Small tables with named rows and columns. After each table, cells are looked up by row and column.

reko =
fields: suno, vazib, mefi, ged
nuz: [6334, 8243, 4638, 8484]
peg: [3885, 8423, 5762, 6367]
zof: [5488, 1041, 3819, 5735]
tasuz: [5603, 9174, 6056, 5406]
bivim: [4800, 1665, 7658, 6533]

What is the vazib of bivim in reko?
1665
What is the suno of bivim in reko?
4800
What is the ged of tasuz in reko?
5406
What is the mefi of tasuz in reko?
6056
What is the vazib of zof in reko?
1041
What is the vazib of nuz in reko?
8243
What is the suno of peg in reko?
3885
What is the ged of bivim in reko?
6533
What is the mefi of bivim in reko?
7658
What is the suno of zof in reko?
5488
What is the ged of nuz in reko?
8484
What is the ged of zof in reko?
5735
What is the vazib of peg in reko?
8423
What is the mefi of zof in reko?
3819
What is the vazib of tasuz in reko?
9174
What is the ged of peg in reko?
6367

zub =
columns: begeb, lefebuf, pima, remurep
nuvi: [4.4, 2.3, 1.7, 5.0]
kogeguk: [5.5, 3.5, 0.6, 6.1]
mitino: [3.0, 1.8, 1.3, 4.3]
gudil: [5.6, 2.0, 3.9, 5.8]
difepe: [6.1, 2.4, 7.4, 4.9]
bagatip: [4.1, 2.0, 5.5, 4.8]
vazok: [0.3, 1.2, 2.5, 2.7]
fetug: [6.8, 3.8, 2.3, 3.9]
noziv: [9.4, 2.7, 8.9, 5.4]

What is the lefebuf of difepe in zub?
2.4
What is the remurep of kogeguk in zub?
6.1
What is the begeb of mitino in zub?
3.0
What is the pima of mitino in zub?
1.3
What is the remurep of noziv in zub?
5.4
What is the begeb of kogeguk in zub?
5.5
What is the remurep of gudil in zub?
5.8
What is the begeb of fetug in zub?
6.8
What is the begeb of noziv in zub?
9.4
What is the pima of gudil in zub?
3.9
What is the remurep of nuvi in zub?
5.0
What is the pima of nuvi in zub?
1.7
What is the begeb of difepe in zub?
6.1
What is the begeb of nuvi in zub?
4.4
What is the remurep of fetug in zub?
3.9
What is the remurep of vazok in zub?
2.7
What is the pima of difepe in zub?
7.4
What is the lefebuf of nuvi in zub?
2.3
What is the lefebuf of noziv in zub?
2.7
What is the pima of vazok in zub?
2.5
Row with the largest remurep: kogeguk

leri:
,kunuk,velud,zan,dira,gonag,karip,bafiz,fofon
bez,-2.36,-5.53,-6.74,-3.01,-0.85,-3.90,-3.42,-5.04
fol,-0.74,0.83,-8.24,-4.84,1.11,3.68,-4.14,-0.79
dos,-2.13,-4.37,2.59,-7.52,-8.44,-7.00,4.70,3.00
fik,0.26,-5.85,2.90,9.15,-0.55,-3.23,3.33,0.78
fimori,3.00,-9.76,-2.31,-3.56,0.09,1.31,-2.19,-1.28
der,0.56,-0.80,-6.23,0.82,2.02,5.18,0.40,1.47

What is the velud of bez in leri? -5.53
What is the velud of der in leri? -0.80
What is the gonag of der in leri? 2.02
What is the bafiz of fimori in leri? -2.19
What is the karip of fik in leri? -3.23
What is the dira of fol in leri? -4.84
What is the zan of dos in leri? 2.59
What is the velud of fol in leri? 0.83
Row with the largest zan: fik

Table gik
,taru,reg,mut,dorapam,lora,sotumav,ditevo,bam,mameku
gigad,116,59,159,104,120,41,80,153,79
siriv,40,116,36,80,162,150,171,189,144
semotol,85,143,29,106,38,209,124,152,92
maz,67,60,78,91,70,158,45,24,89
sogit,153,63,169,109,137,111,48,104,43
zonufu,100,158,149,184,77,10,182,125,125

gigad, mameku -> 79
maz, ditevo -> 45
gigad, bam -> 153
semotol, taru -> 85
siriv, mameku -> 144
gigad, mut -> 159
sogit, dorapam -> 109
siriv, dorapam -> 80
gigad, lora -> 120
gigad, taru -> 116
zonufu, dorapam -> 184
maz, mut -> 78
sogit, sotumav -> 111
maz, reg -> 60
maz, sotumav -> 158
zonufu, mameku -> 125
Which row has the largest sotumav? semotol

Table vevok
         vuridog  nudigin     mal     lun     kad     tiz     rup   mazut     pek
rud       -69656    10641   19233  -80784  -56825  -72906   28220   33364   52656
mevir      28713   -44122  -33696   36345   31995   41135  -89737  -51705  -91336
budo       33601    77493   38376  -55957   59858  -31699   -8572  -18735  -31536
viviz     -26535   -44720  -25256    2647  -27208    1824  -42620   -3158  -40842
gos        19011   -36941  -54647   39866   30458   29830  -72184  -56753  -60068
tezamam   -53315    15151    3736  -73141  -57308  -76528   36528   17210   30967
zezet     -71166   -93243  -51381   11460  -69755    8590  -29214   -3458   -7985
tego        8685   -33436  -50479   27887   11442   30268  -50145  -47486  -49701
kur       -56354     2704   14742  -63171  -35769  -75500   23935   29233   42757

mal of zezet = -51381
mazut of viviz = -3158
rup of kur = 23935
rup of viviz = -42620
tiz of tezamam = -76528
vuridog of rud = -69656
vuridog of zezet = -71166
mazut of gos = -56753
vuridog of tezamam = -53315
lun of zezet = 11460
pek of zezet = -7985
lun of viviz = 2647
Row with the largest vuridog: budo

